Below is a small trained network, with its code and all its weights. Each question gives an input and a target symbol and asks what happens when units are switched off, that is, made to give their printed mean instead of their output.

import numpy as np


def w(rows, s, z=0):
    codes = np.array(rows[::2]) - 128.0
    scale = np.full(codes.shape[1], s)
    scale[-1] = z or s
    return codes * scale


def f(y):
    return y / 2 * (1 + np.tanh(0.7978845608 * (y + 0.044715 * y**3)))


def softmax(a):
    e = np.exp(a - a.max(-1, keepdims=True))
    return e / e.sum(-1, keepdims=True)


def log_softmax(a):
    a = a - a.max(-1, keepdims=True)
    return a - np.log(np.exp(a).sum(-1, keepdims=True))


def net(x, mask):
    ids = ['ΓΔΘβεηλμστφψω'.index(c) for c in x.split()]
    T = len(ids)
    res = E[ids] + P[:T]
    r = res
    for j in range(2):
        rows = slice(2 * j, 2 * j + 2)
        q, k, v = (r @ M[0][rows].T for M in (Q, K, V))
        z = softmax(np.where(np.tri(T) > 0, q @ k.T / 2**0.5, -1e9)) @ v
        o = O[0][rows]
        res = res + np.where(mask[j], z, o[:, -1]) @ o[:, :-1]
    y = f(res @ A[0][:, :-1].T + A[0][:, -1])
    res = res + np.where(mask[2:14], y, B[0][:, -1]) @ B[0][:, :-1]
    return log_softmax(res[-1] @ U[:, :-1].T + U[:, -1])


Q, K, V, O, A, B = {}, {}, {}, {}, {}, {}
E = w([
[168,116,100],'Γ',
[118,153,122],'Δ',
[87,68,101],'Θ',
[165,140,180],'β',
[156,131,114],'ε',
[160,131,111],'η',
[97,104,116],'λ',
[100,126,126],'μ',
[188,122,132],'σ',
[148,112,91],'τ',
[55,175,155],'φ',
[116,135,252],'ψ',
[58,75,157],'ω',
],0.031)
P = w([
[110,159,151],'0',
[175,49,122],'1',
[102,249,123],'2',
[129,97,144],'3',
[194,54,128],'4',
[93,246,122],'5',
[119,101,142],'6',
[204,57,130],'7',
[90,244,121],'8',
[119,105,143],'9',
[193,61,126],'10',
],0.013)
Q[0] = w([
[123,151,91],'H1',
[44,26,149],'H1',
[107,248,34],'H2',
[183,116,189],'H2',
],0.011)
K[0] = w([
[123,144,30],'H1',
[23,50,137],'H1',
[81,180,2],'H2',
[245,96,97],'H2',
],0.0065)
V[0] = w([
[93,56,86],'H1',
[5,241,180],'H1',
[101,1,198],'H2',
[191,125,242],'H2',
],0.0068)
O[0] = w([
[138,2,94,92],'H1',
[89,69,105,108],'H1',
[137,85,148,171],'H2',
[196,102,210,254],'H2',
],0.0089,0.0069)
A[0] = w([
[109,165,7,2],'N1',
[89,14,150,126],'N2',
[51,177,94,215],'N3',
[91,154,138,113],'N4',
[160,66,122,103],'N5',
[167,75,101,154],'N6',
[110,155,47,220],'N7',
[93,71,100,190],'N8',
[169,113,198,198],'N9',
[45,191,184,117],'N10',
[42,96,171,148],'N11',
[192,185,38,83],'N12',
],0.015,0.0069)
B[0] = w([
[175,2,117,145],'N1',
[171,180,87,191],'N2',
[197,110,127,171],'N3',
[103,164,135,141],'N4',
[61,155,172,175],'N5',
[81,142,121,172],'N6',
[32,57,180,156],'N7',
[169,126,195,156],'N8',
[95,132,54,255],'N9',
[101,155,71,179],'N10',
[147,86,138,171],'N11',
[142,130,240,161],'N12',
],0.0093,0.021)
U = w([
[122,157,194,20],'Γ',
[104,101,115,32],'Δ',
[150,113,154,25],'Θ',
[175,213,85,74],'β',
[93,189,158,141],'ε',
[151,210,185,52],'η',
[155,137,162,224],'λ',
[180,100,108,44],'μ',
[255,166,87,255],'σ',
[100,139,164,165],'τ',
[97,132,129,219],'φ',
[136,134,26,93],'ψ',
[201,129,154,105],'ω',
],0.018,0.0044)

Each question gives the input, a string of symbols that net reads in full, and the target symbol t.
The units are the heads (2 rows each of Q, K, V and O) and the neurons (one row each of A and B). Each row of codes is followed by its name. A weight is (code - 128) times the scale printed after its matrix; where a second scale follows, it is the last column's (O, A, B and U).
mask holds one flag per unit, heads first, then neurons. A switched-off unit (its flag False) gives its mean, the last column of its rows in O or B, instead of its output. The means were averaged over made-up inputs and are rounded, as every weight is.
A unit's drop is (log p(t) with every unit on - log p(t) with that unit switched off) / (log p(t) with every unit on - log p(t) with every unit switched off).
The circuit of an input: a set's keep is (log p(t) with only the set's units on - log p(t) with every unit switched off) / (log p(t) with every unit on - log p(t) with every unit switched off). Starting from the 12 units with the biggest drops (on a tie, the unit counted first), units are removed one at a time, each time the one whose removal leaves the highest keep (on an exact tie, the one counted first), for as long as the keep stays at least 0.8.
circuit, biggest first: the units of the circuit, biggest drop first
unit that matters most: the unit with the biggest drop
top k neurons: the k neurons with the biggest drops, biggest first
which heads matter: for each layer, one digit per head in row order, 1 if its drop is at least 0.15 and else 0, layers parted by /
drop of u: that unit's drop, to one decimal
input λ σ φ σ ψ ε τ β φ φ, target φ: which heads matter => 11
input λ η λ ω σ σ η Θ, target σ: circuit, biggest first => N2
input φ ε ω, target σ: top 2 neurons => N2, N3
input Δ τ Θ β λ φ, target ψ: which heads matter => 01
input ε λ σ, target η: which heads matter => 01
input σ ψ Δ ψ, target ψ: which heads matter => 00
input Δ σ μ β λ β λ ψ β ω Γ, target ψ: which heads matter => 01
input ε σ ε, target Γ: which heads matter => 01
input σ β Θ Δ ψ ε λ ε, target ψ: circuit, biggest first => N9, H2, N12, N6
input φ σ λ σ σ ε, target Γ: top 4 neurons => N7, N12, N9, N2
input λ η λ, target Δ: top 3 neurons => N7, N1, N2
input σ ψ σ Δ β σ σ σ Γ β, target σ: top 2 neurons => N7, N5
input σ β τ ε β λ, target Δ: top 2 neurons => N7, N1
input Θ ω λ μ σ η Γ φ, target σ: top neuron => N5
input τ τ σ ψ σ β λ β β ψ, target ψ: top 2 neurons => N9, N10
input β ω σ Γ λ ψ, target ε: which heads matter => 00
input β Δ τ, target Θ: which heads matter => 01
input β ψ λ ψ ε, target ψ: drop of N8 => 0.3
input φ β σ β ε λ τ β σ β, target σ: drop of N12 => 0.3
input Δ β τ β μ β, target β: unit that matters most => N10
